Below are the code and all the weights of a small trained network. Each question names an input and a class and asks about switching units off, where a switched-off unit gives its printed mean instead of its output.

import numpy as np


def w(rows, s, z=0):
    codes = np.array(rows[::2]) - 128.0
    scale = np.full(codes.shape[1], s)
    scale[-1] = z or s
    return codes * scale


def norm(h):
    return h / np.sqrt((h * h).mean(-1, keepdims=True) + 1e-5)


def f(y):
    return y / 2 * (1 + np.tanh(0.7978845608 * (y + 0.044715 * y**3)))


def log_softmax(a):
    a = a - a.max(-1, keepdims=True)
    return a - np.log(np.exp(a).sum(-1, keepdims=True))


def net(x, mask):
    res = np.array(x, float).reshape(1, 3) / 4 @ E
    u = 0
    for l in range(2):
        y = f(norm(res) @ A[l][:, :-1].T + A[l][:, -1])
        res = res + np.where(mask[u : u + 4], y, B[l][:, -1]) @ B[l][:, :-1]
        u += 4
    return log_softmax(norm(res)[-1] @ U[:, :-1].T + U[:, -1])


A, B = {}, {}
E = w([
[76,1,210],'x0',
[44,157,188],'x1',
[117,132,139],'x2',
],0.0038)
A[0] = w([
[218,69,76,165],'0.n0',
[172,74,27,6],'0.n1',
[144,136,118,26],'0.n2',
[2,179,136,44],'0.n3',
],0.0083,0.0014)
B[0] = w([
[2,190,179,241],'0.n0',
[90,190,151,188],'0.n1',
[126,119,128,105],'0.n2',
[95,179,78,254],'0.n3',
],0.0075,0.0025)
A[1] = w([
[55,83,3,64],'1.n0',
[142,49,210,115],'1.n1',
[227,217,32,177],'1.n2',
[20,98,164,255],'1.n3',
],0.0067,0.0032)
B[1] = w([
[65,177,146,130],'1.n0',
[111,78,206,159],'1.n1',
[98,45,254,195],'1.n2',
[138,218,143,254],'1.n3',
],0.0077,0.0066)
U = w([
[69,157,178,252],'0',
[135,63,254,229],'1',
[93,205,102,252],'2',
[127,97,137,11],'3',
[176,26,81,4],'4',
[178,97,50,4],'5',
],0.0072,0.0038)

Each question gives the input, the list of numbers given to net, and the class t.
The units are the neurons (one row each of A and B). Each row of codes is followed by its name. A weight is (code - 128) times the scale printed after its matrix; where a second scale follows, it is the last column's (A, B and U).
mask holds one flag per neuron, layer by layer. A switched-off neuron (its flag False) gives its mean, the last column of its row in B, instead of its output. The means were averaged over made-up inputs and are rounded, as every weight is.
A unit's drop is (log p(t) with every unit on - log p(t) with that unit switched off) / (log p(t) with every unit on - log p(t) with every unit switched off).
The circuit of an input: a set's keep is (log p(t) with only the set's units on - log p(t) with every unit switched off) / (log p(t) with every unit on - log p(t) with every unit switched off). Starting from all 8 units, units are removed one at a time, each time the one whose removal leaves the highest keep (on an exact tie, the one counted first), for as long as the keep stays at least 0.8.
units of the circuit, in order: the units of the circuit, biggest drop first
most important unit: the unit with the biggest drop
top k neurons: the k neurons with the biggest drops, biggest first
k most important neurons of layer l: the k neurons of layer l with the biggest drops, biggest first
drop of u: that unit's drop, to one decimal
input [-7,-4,-2], class 1: most important unit -> 1.n2
input [6,-7,-3], class 2: 2 most important neurons of layer 1 -> (1.n2; 1.n3)
input [-7,-4,-4], class 1: top 3 neurons -> (1.n2; 0.n3; 1.n3)
input [-8,4,4], class 1: units of the circuit, in order -> (1.n2; 0.n0; 1.n3)
input [-8,-2,0], class 1: top 3 neurons -> (1.n2; 1.n3; 0.n3)
input [3,-5,3], class 2: top 2 neurons -> (1.n2; 0.n0)
input [-7,-2,4], class 1: units of the circuit, in order -> (1.n2; 1.n3)
input [-8,-8,5], class 1: top 3 neurons -> (1.n2; 0.n3; 1.n3)
input [-6,5,1], class 1: 2 most important neurons of layer 0 -> (0.n0; 0.n1)
input [4,-8,-7], class 2: top 2 neurons -> (0.n0; 1.n2)
input [-7,-6,-5], class 1: top 2 neurons -> (1.n2; 0.n3)
input [-6,1,3], class 1: drop of 0.n0 -> 0.2
input [-7,0,1], class 1: drop of 1.n2 -> 1.1
input [-4,0,1], class 1: drop of 0.n0 -> 0.1
